Each row has a name. Each piece below is followed by the name of the row it came from, unless a question asks for something else. Each question is about the rows just above it. Places in a row count from 1.

q72: [ 17 -38  -1  24  57]
q455: [ 24 -37  -1  57  17]
q902: [ 47  19 -43  -5  12]
q526: [ 42  19 -38 -11   7]
q469: [ 10  -3 -10  -2   2]
q29: [-2 16  2 26 55]
Give the next 2 entries after [ 24 -37].	[-1 57]
tags:
[57] -> q993
[-38] -> q294
[19] -> q407
[16] -> q972
[-37] -> q948
[-1] -> q699
The tag of q455, keyed by place 2:	q948
What are the next 2 entries after [ 19 -38]?	[-11   7]
Put [ 57  -1  17 -38  24] back in order: which row is it?	q72
What are the next 2 entries after [-38  -1]?	[24 57]
[ 17 -38  -1  24  57] is in which row?	q72
Give the next 2 entries after [16  2].	[26 55]

q977: [  0  -1  -6   9   1   0   1  10   3   1   4   4   5  42   6 -12  24  57
   1 -29   4   7  -2 -23   1  -8   4   5  -1   0  -2   0   4 -44]
q572: [-11   4 -24  -6 -20   3 -21  24  23  -1  -1  27 -22  15  27   3  35  16
  20 -11  27  17 -12  -8 -14   1  -2  -5 -20   1 -19 -15 -23 -18]
q167: [  2   3 -41   5   6   3   4   3  -5   3  -1   2   0 -13   2  11  46 -17
  -6   9   0   9   3   5   0  12  -1 -17   5   5   3   3   0  12]
q914: [ 11   3   4   3   3   3 -17 -16   2   5   0   3  12  -1   2   5   3 -41
  -5   2  12 -13   5   0   0   3  -1  46   6   5   0   9   9  -6]
q695: [  0  -1  -6   9   1   0   1  10   3   1   4   4   5  42   6 -12  24  57
   1 -29   4  -4   4 -15   1  -5   1  25   2   1   2   1  -2  -1]
q672: [  9   3   6  -5  14   4  19 -11 -13   2  -1 -12  24  19  -8   0 -10  22
 -10 -18 -15  -7  10 -15   9  -4   3  -5  16   3  16  11  26 -20]
q272: [  3  -2 -43 -16   8   0   6  -3 -13  -2   1  -7   9  -7  -4  -6  44 -14
 -15  -6  -8  -7   2   5   5  -8   3 -19   5  -2   5   3   7  -5]
One entry of q272 was changed: [  3  -2 -43 -16   8   0   6  -3 -13  -2   1  -7   9  -7  -4  -6  44 -14
 -15  -6  -8  -6   2   5   5  -8   3 -19   5  -2   5   3   7  -5]. Where, and from what?	22, [-7]
The next 2 entries after [ 16  20 -11  27  17]:	[-12  -8]
One entry of q914 was changed: [ 11   3   4   3   3   3 -17 -16   2   5   0   3  12  -1   2   5   3 -41
  -5   2  12 -13   5   0   0   3  -1  46   6   5   0   9   9  -5]. Where, and from what?	34, [-6]
key -> tag
[46] -> q185
[12] -> q418
[35] -> q825
[-10] -> q26
[3] -> q542
[44] -> q156
The tag of q914, keyed by place 17:	q542
Put [  5   4  12   9   2   9 -17   2   0   3  -1   5   6 -41  12   3  -1  -6
 -17   3  11   3  -5   0   0   5  46 -13   5   3   3   0   3   2] back in order: which row is it?	q167
Give the next 2 entries after [  3   3   3 -17 -16   2   5   0   3  12  -1   2].	[5 3]

q213: [ -1  18  19  21  -1   0  22  23 -17  18   2 -28 -33  19 -18  21  16]
q962: [ -7   8  13  15   1  -9  14  10 -36  10 -16  17 -46  17 -13  15   6]
q47: [ -9  -3  -3  -1  -2   3  -8   0 -24  -5 -21  30 -31  -5 -12  -6  -2]
q90: [-16  23  33  21 -17  18  15  19   0  -1  18  -1   2  22 -25 -20  30]
q846: [ -1   5 -10  -6   2  -1  -6  -1  25  -8   8 -39  37 -13  26  -7 -12]
q643: [ 21 -12 -10   6  48 -25 -17   2  -8 -16  -4 -13 -12  -7   2  13  41]
q894: [  2  -4 -12 -17   2   6 -13 -10  41  -9  13 -25  48 -16  21 -12  -7]
q54: [ -1  18  19  21  -1   0  22  23 -17  18   2  33  30 -20  15 -25 -15]
Put [  2  33  30 -20  15 -25 -15  -1  18  19  21  -1   0  22  23 -17  18] back in order: which row is it?	q54
tags:
[33] -> q76
[19] -> q276
[13] -> q732
Join q54 by its entry at place 3:	q276
[ -1  18  19  22  -1 -33  19 -17  21  23  18 -18  16  21 -28   0   2] is which row reordered?	q213
Which row holds [ 21 -12 -10   6  48 -25 -17   2  -8 -16  -4 -13 -12  -7   2  13  41]?	q643
One entry of q47 was changed: [ -9  -3  -3  -1  -2   3  -8   0 -24  -5 -21  30 -31  -5 -12  -7  -2]. Where, and from what?	16, [-6]
One entry of q962 was changed: [ -7   8  13  16   1  -9  14  10 -36  10 -16  17 -46  17 -13  15   6]. Where, and from what?	4, [15]
[-25 -17 -16 -13 -12 -12 -10  -9  -7  -4   2   2   6  13  21  41  48] is which row reordered?	q894

q260: [  5  -1 -58   0]
q268: [ 48 -34   4 -32]
q205: [1 0 0 1]
Changed q268: [ 49 -34   4 -32]. Place and old value:	1, [48]
find: [  5  -1 -58   0]	q260

q504: [  0  12 -28 -30]
q120: [ 9 30  6  3]
q838: [-30  -1  12 -28]
q55: [ 22  13 -19  47]
Which row holds these entries in another order? [-28 -30   0  12]	q504
Changed q120: [10 30  6  3]. Place and old value:	1, [9]
[ 22  13  47 -19] is which row reordered?	q55
Where does [ 22  12 -19  47] differ from q55, and what was there?	2, [13]

